Below is a small trained network, with its code and all its weights. Each question gives an input and a target symbol and asks what happens when units are switched off, that is, made to give their printed mean instead of their output.

import numpy as np


def w(rows, s, z=0):
    codes = np.array(rows[::2]) - 128.0
    scale = np.full(codes.shape[1], s)
    scale[-1] = z or s
    return codes * scale


def norm(h):
    return h / np.sqrt((h * h).mean(-1, keepdims=True) + 1e-5)


def f(y):
    return y / 2 * (1 + np.tanh(0.7978845608 * (y + 0.044715 * y**3)))


def softmax(a):
    e = np.exp(a - a.max(-1, keepdims=True))
    return e / e.sum(-1, keepdims=True)


def log_softmax(a):
    a = a - a.max(-1, keepdims=True)
    return a - np.log(np.exp(a).sum(-1, keepdims=True))


def net(x, mask):
    ids = ['ΠΣΦΨαβθ'.index(c) for c in x.split()]
    T = len(ids)
    res = E[ids] + P[:T]
    u = 0
    for l in range(2):
        r = norm(res)
        for j in range(3):
            rows = slice(2 * j, 2 * j + 2)
            q, k, v = (r @ M[l][rows].T for M in (Q, K, V))
            z = softmax(np.where(np.tri(T) > 0, q @ k.T / 2**0.5, -1e9)) @ v
            o = O[l][rows]
            res = res + np.where(mask[u + j], z, o[:, -1]) @ o[:, :-1]
        u += 3
        y = f(norm(res) @ A[l][:, :-1].T + A[l][:, -1])
        res = res + np.where(mask[u : u + 16], y, B[l][:, -1]) @ B[l][:, :-1]
        u += 16
    return log_softmax(norm(res)[-1] @ U[:, :-1].T + U[:, -1])


Q, K, V, O, A, B = {}, {}, {}, {}, {}, {}
E = w([
[42,132,149,240],'Π',
[147,247,179,89],'Σ',
[128,118,84,53],'Φ',
[131,117,82,54],'Ψ',
[201,104,110,54],'α',
[105,30,119,211],'β',
[130,117,82,54],'θ',
],0.012)
P = w([
[145,168,3,115],'0',
[131,150,40,109],'1',
[127,132,61,104],'2',
[121,122,84,98],'3',
[112,116,103,96],'4',
[104,109,120,94],'5',
[94,104,137,92],'6',
[89,100,154,88],'7',
[83,95,170,81],'8',
[80,92,190,73],'9',
[82,94,223,64],'10',
[132,108,229,114],'11',
[168,145,139,148],'12',
[192,167,79,157],'13',
],0.012)
Q[0] = w([
[79,2,112,101],'0.h1',
[137,142,152,29],'0.h1',
[105,106,167,140],'0.h2',
[125,130,102,178],'0.h2',
[233,54,148,201],'0.h3',
[80,10,90,75],'0.h3',
],0.023)
K[0] = w([
[35,67,177,46],'0.h1',
[174,128,242,167],'0.h1',
[86,122,141,88],'0.h2',
[129,154,48,141],'0.h2',
[5,146,60,214],'0.h3',
[36,98,217,62],'0.h3',
],0.024)
V[0] = w([
[160,97,179,42],'0.h1',
[196,246,150,158],'0.h1',
[223,168,176,191],'0.h2',
[83,177,83,102],'0.h2',
[45,122,82,53],'0.h3',
[149,145,168,158],'0.h3',
],0.011)
O[0] = w([
[16,199,29,199,202],'0.h1',
[2,177,244,25,70],'0.h1',
[30,79,96,130,25],'0.h2',
[59,152,186,239,180],'0.h2',
[163,169,194,114,255],'0.h3',
[144,81,123,136,58],'0.h3',
],0.0057,0.0084)
A[0] = w([
[115,4,95,163,10],'0.n1',
[112,208,47,126,48],'0.n2',
[135,128,142,136,109],'0.n3',
[176,130,131,113,132],'0.n4',
[181,127,44,132,105],'0.n5',
[66,139,47,89,85],'0.n6',
[191,83,131,74,2],'0.n7',
[58,92,19,56,67],'0.n8',
[121,165,188,173,155],'0.n9',
[115,108,73,92,133],'0.n10',
[157,198,174,129,120],'0.n11',
[150,30,157,51,48],'0.n12',
[161,206,38,124,65],'0.n13',
[159,163,115,156,73],'0.n14',
[133,145,147,109,89],'0.n15',
[39,56,190,87,124],'0.n16',
],0.019,0.005)
B[0] = w([
[196,4,143,137,139],'0.n1',
[159,59,46,121,213],'0.n2',
[120,132,120,123,126],'0.n3',
[96,136,102,127,165],'0.n4',
[80,111,199,119,223],'0.n5',
[63,103,163,99,160],'0.n6',
[89,186,155,231,154],'0.n7',
[57,75,185,60,153],'0.n8',
[67,87,64,115,169],'0.n9',
[94,160,137,134,149],'0.n10',
[192,135,84,155,185],'0.n11',
[190,102,227,151,143],'0.n12',
[164,164,33,98,246],'0.n13',
[150,107,90,103,166],'0.n14',
[152,134,129,144,134],'0.n15',
[212,136,219,92,144],'0.n16',
],0.029,0.014)
Q[1] = w([
[249,127,167,20],'1.h1',
[200,70,179,192],'1.h1',
[163,88,132,116],'1.h2',
[108,98,127,157],'1.h2',
[182,26,131,173],'1.h3',
[72,108,112,180],'1.h3',
],0.019)
K[1] = w([
[198,232,151,10],'1.h1',
[93,251,188,150],'1.h1',
[126,204,85,104],'1.h2',
[77,136,113,176],'1.h2',
[147,108,38,30],'1.h3',
[131,118,37,195],'1.h3',
],0.016)
V[1] = w([
[201,92,112,139],'1.h1',
[143,199,124,127],'1.h1',
[181,151,189,87],'1.h2',
[101,254,144,113],'1.h2',
[79,138,91,158],'1.h3',
[155,79,97,167],'1.h3',
],0.029)
O[1] = w([
[100,212,182,143,223],'1.h1',
[186,108,174,68,97],'1.h1',
[148,124,36,89,28],'1.h2',
[154,2,80,121,7],'1.h2',
[112,152,135,202,156],'1.h3',
[124,141,182,151,193],'1.h3',
],0.018,0.013)
A[1] = w([
[85,90,139,102,17],'1.n1',
[211,130,208,222,3],'1.n2',
[109,108,119,116,47],'1.n3',
[106,100,87,62,69],'1.n4',
[22,79,114,118,69],'1.n5',
[133,139,125,112,104],'1.n6',
[77,118,197,160,77],'1.n7',
[197,156,3,209,49],'1.n8',
[165,73,146,81,183],'1.n9',
[155,137,218,90,163],'1.n10',
[78,165,181,110,27],'1.n11',
[89,147,81,173,177],'1.n12',
[138,125,111,173,150],'1.n13',
[165,29,154,142,75],'1.n14',
[218,153,14,165,115],'1.n15',
[213,148,161,203,57],'1.n16',
],0.022,0.0047)
B[1] = w([
[114,143,78,147,138],'1.n1',
[56,25,103,223,224],'1.n2',
[111,144,117,127,125],'1.n3',
[104,125,115,182,207],'1.n4',
[50,77,111,89,198],'1.n5',
[124,113,139,135,135],'1.n6',
[184,82,154,105,213],'1.n7',
[143,80,2,174,254],'1.n8',
[194,168,174,124,166],'1.n9',
[111,38,164,141,218],'1.n10',
[169,149,56,130,186],'1.n11',
[157,111,137,82,249],'1.n12',
[123,129,132,98,160],'1.n13',
[182,191,125,53,151],'1.n14',
[172,58,38,162,251],'1.n15',
[47,99,116,206,193],'1.n16',
],0.04,0.0095)
U = w([
[92,98,223,252,49],'Π',
[155,114,241,66,251],'Σ',
[214,141,127,130,167],'Φ',
[168,146,99,155,50],'Ψ',
[18,134,150,26,118],'α',
[122,254,185,159,233],'β',
[170,146,89,157,66],'θ',
],0.009,0.0032)

Each question gives the input, a string of symbols that net reads in full, and the target symbol t.
The units are the heads (2 rows each of Q, K, V and O) and the neurons (one row each of A and B). Each row of codes is followed by its name. A weight is (code - 128) times the scale printed after its matrix; where a second scale follows, it is the last column's (O, A, B and U).
mask holds one flag per unit, layer by layer, with each layer's heads first. A switched-off unit (its flag False) gives its mean, the last column of its rows in O or B, instead of its output. The means were averaged over made-up inputs and are rounded, as every weight is.
A unit's drop is (log p(t) with every unit on - log p(t) with that unit switched off) / (log p(t) with every unit on - log p(t) with every unit switched off).
most important unit: the unit with the biggest drop
top k neurons: the k neurons with the biggest drops, biggest first
k most important neurons of layer l: the k neurons of layer l with the biggest drops, biggest first
which heads matter: for each layer, one digit per head in row order, 1 if its drop is at least 0.15 and else 0, layers parted by /
input Π α α Π α β α Ψ Σ Σ α Π Ψ, target Π: most important unit -> 0.h1
input θ Π α Φ Π α Π, target α: 2 most important neurons of layer 0 -> (0.n9; 0.n13)
input Π θ Σ, target Π: top 3 neurons -> (0.n11; 0.n13; 0.n7)
input Φ Σ Π, target Σ: 4 most important neurons of layer 0 -> (0.n13; 0.n9; 0.n2; 0.n7)
input Φ α Σ Σ Ψ Φ β α Π, target α: top 2 neurons -> (0.n9; 0.n7)
input α θ Π Π α α θ Π Π Π Σ α α, target α: top 2 neurons -> (0.n8; 0.n6)
input θ θ θ Π Ψ θ Σ θ Π β Π θ Σ, target Σ: which heads matter -> 100 / 101
input α θ θ θ α Π θ Φ Σ Φ, target Σ: which heads matter -> 100 / 001
input Ψ α Ψ Σ θ Σ α Π β β Σ β Φ, target β: which heads matter -> 110 / 010
input θ α α Π θ Ψ Ψ Π Σ α, target Σ: which heads matter -> 110 / 001
input Φ Σ α α Φ Σ β Σ, target Σ: 2 most important neurons of layer 0 -> (0.n16; 0.n13)
input β Φ Σ Σ α β θ θ Π Ψ, target Π: which heads matter -> 000 / 000
input α Ψ β Π θ Σ Π Φ α Φ β β Π, target β: which heads matter -> 101 / 110
input β α α Φ Π θ θ α θ α Φ, target α: most important unit -> 0.h1
input Σ α α Π β Ψ β θ α Σ θ Σ θ, target Σ: which heads matter -> 110 / 000
input β θ α Φ θ Ψ Π β Σ, target Π: top 3 neurons -> (0.n5; 0.n11; 0.n8)
input Π Σ Π β Π α Φ, target α: 2 most important neurons of layer 0 -> (0.n5; 0.n2)
input Σ α α Ψ Σ θ Ψ Σ Ψ α β θ, target β: which heads matter -> 110 / 000
input β Φ β α, target β: which heads matter -> 000 / 000
input Σ Φ Π α, target Π: top 2 neurons -> (0.n12; 0.n7)
input α Σ Σ Φ α Ψ Π Ψ β α, target β: top 2 neurons -> (0.n5; 0.n7)
input α Σ α θ Φ Ψ α Σ α Σ α β Ψ, target β: most important unit -> 0.h2
input α θ Ψ θ Σ α Φ Π Σ β θ Ψ Σ θ, target Σ: which heads matter -> 100 / 000
input θ Π Φ Φ β θ, target β: which heads matter -> 100 / 000
input α Ψ α Π β β Π, target β: top 4 neurons -> (0.n5; 0.n2; 0.n1; 0.n12)
